Below is a small trained network, with its code and all its weights. Each question gives an input and a class and asks what happens when units are switched off, that is, made to give their printed mean instead of their output.

import numpy as np


def w(rows, s, z=0):
    codes = np.array(rows[::2]) - 128.0
    scale = np.full(codes.shape[1], s)
    scale[-1] = z or s
    return codes * scale


def norm(h):
    return h / np.sqrt((h * h).mean(-1, keepdims=True) + 1e-5)


def f(y):
    return np.maximum(y, 0)


def log_softmax(a):
    a = a - a.max(-1, keepdims=True)
    return a - np.log(np.exp(a).sum(-1, keepdims=True))


def net(x, mask):
    res = np.array(x, float).reshape(1, 7) / 4 @ E
    u = 0
    for l in range(2):
        y = f(norm(res) @ A[l][:, :-1].T + A[l][:, -1])
        res = res + np.where(mask[u : u + 4], y, B[l][:, -1]) @ B[l][:, :-1]
        u += 4
    return log_softmax(norm(res)[-1] @ U[:, :-1].T + U[:, -1])


A, B = {}, {}
E = w([
[123,137,119,116],'x0',
[14,109,164,4],'x1',
[130,125,135,142],'x2',
[124,127,109,107],'x3',
[131,131,109,107],'x4',
[208,118,84,48],'x5',
[81,3,51,136],'x6',
],0.0031)
A[0] = w([
[50,155,123,177,2],'L0N1',
[90,142,199,59,127],'L0N2',
[142,100,117,3,165],'L0N3',
[239,106,104,17,225],'L0N4',
],0.0055,0.0012)
B[0] = w([
[15,193,36,201,168],'L0N1',
[215,52,89,140,208],'L0N2',
[122,126,97,194,234],'L0N3',
[3,197,156,171,254],'L0N4',
],0.0055,0.0033)
A[1] = w([
[86,51,176,45,143],'L1N1',
[73,61,144,3,244],'L1N2',
[138,2,146,83,157],'L1N3',
[147,4,66,136,145],'L1N4',
],0.0054,0.0011)
B[1] = w([
[191,100,114,148,192],'L1N1',
[171,123,153,215,231],'L1N2',
[142,47,158,137,188],'L1N3',
[103,106,254,152,252],'L1N4',
],0.0069,0.0027)
U = w([
[42,167,106,160,182],'0',
[169,128,196,81,251],'1',
[254,72,96,168,83],'2',
[82,149,108,139,98],'3',
[99,141,102,139,80],'4',
[72,141,106,132,35],'5',
],0.0063,0.0023)

Each question gives the input, the list of numbers given to net, and the class t.
The units are the neurons (one row each of A and B). Each row of codes is followed by its name. A weight is (code - 128) times the scale printed after its matrix; where a second scale follows, it is the last column's (A, B and U).
mask holds one flag per neuron, layer by layer. A switched-off neuron (its flag False) gives its mean, the last column of its row in B, instead of its output. The means were averaged over made-up inputs and are rounded, as every weight is.
A unit's drop is (log p(t) with every unit on - log p(t) with that unit switched off) / (log p(t) with every unit on - log p(t) with every unit switched off).
The circuit of an input: a set's keep is (log p(t) with only the set's units on - log p(t) with every unit switched off) / (log p(t) with every unit on - log p(t) with every unit switched off). Starting from all 8 units, units are removed one at a time, each time the one whose removal leaves the highest keep (on an exact tie, the one counted first), for as long as the keep stays at least 0.8.
circuit, biggest first: the units of the circuit, biggest drop first
most important unit: the unit with the biggest drop
top k neurons in layer l: the k neurons of layer l with the biggest drops, biggest first
drop when u is switched off: that unit's drop, to one decimal
input [7,8,-2,4,-6,7,5], class 2: circuit, biggest first : L1N2, L1N1
input [-3,6,8,0,3,-1,-5], class 2: most important unit : L0N2
input [4,7,2,-6,-6,4,-4], class 2: circuit, biggest first : L0N2, L1N1
input [8,8,5,4,2,3,0], class 2: circuit, biggest first : L0N2, L1N2
input [-1,6,7,-2,-4,0,-5], class 2: top 2 neurons in layer 0 : L0N2, L0N4
input [-6,7,-8,5,-4,-3,2], class 2: top 2 neurons in layer 0 : L0N4, L0N2
input [-6,7,8,0,7,5,-2], class 2: top 3 neurons in layer 1 : L1N2, L1N1, L1N4
input [-1,5,-3,3,2,1,-1], class 2: circuit, biggest first : L0N2, L1N1
input [4,6,7,2,3,-4,-2], class 2: circuit, biggest first : L0N2, L0N4, L1N1
input [0,-6,-8,0,-3,8,3], class 0: circuit, biggest first : L0N4, L0N2
input [-7,-5,8,8,-1,8,0], class 0: top 2 neurons in layer 0 : L0N4, L0N2
input [6,2,-8,3,5,8,1], class 0: drop when L0N3 is switched off : 0.0
input [-8,-2,2,3,-2,8,3], class 0: drop when L0N4 is switched off : 0.7
input [-6,-3,-5,-5,3,7,-3], class 0: drop when L0N4 is switched off : 0.8
input [-4,-1,-6,-1,4,5,2], class 0: top neuron in layer 0 : L0N4
input [7,-2,5,6,-2,7,5], class 0: top 2 neurons in layer 0 : L0N4, L0N2
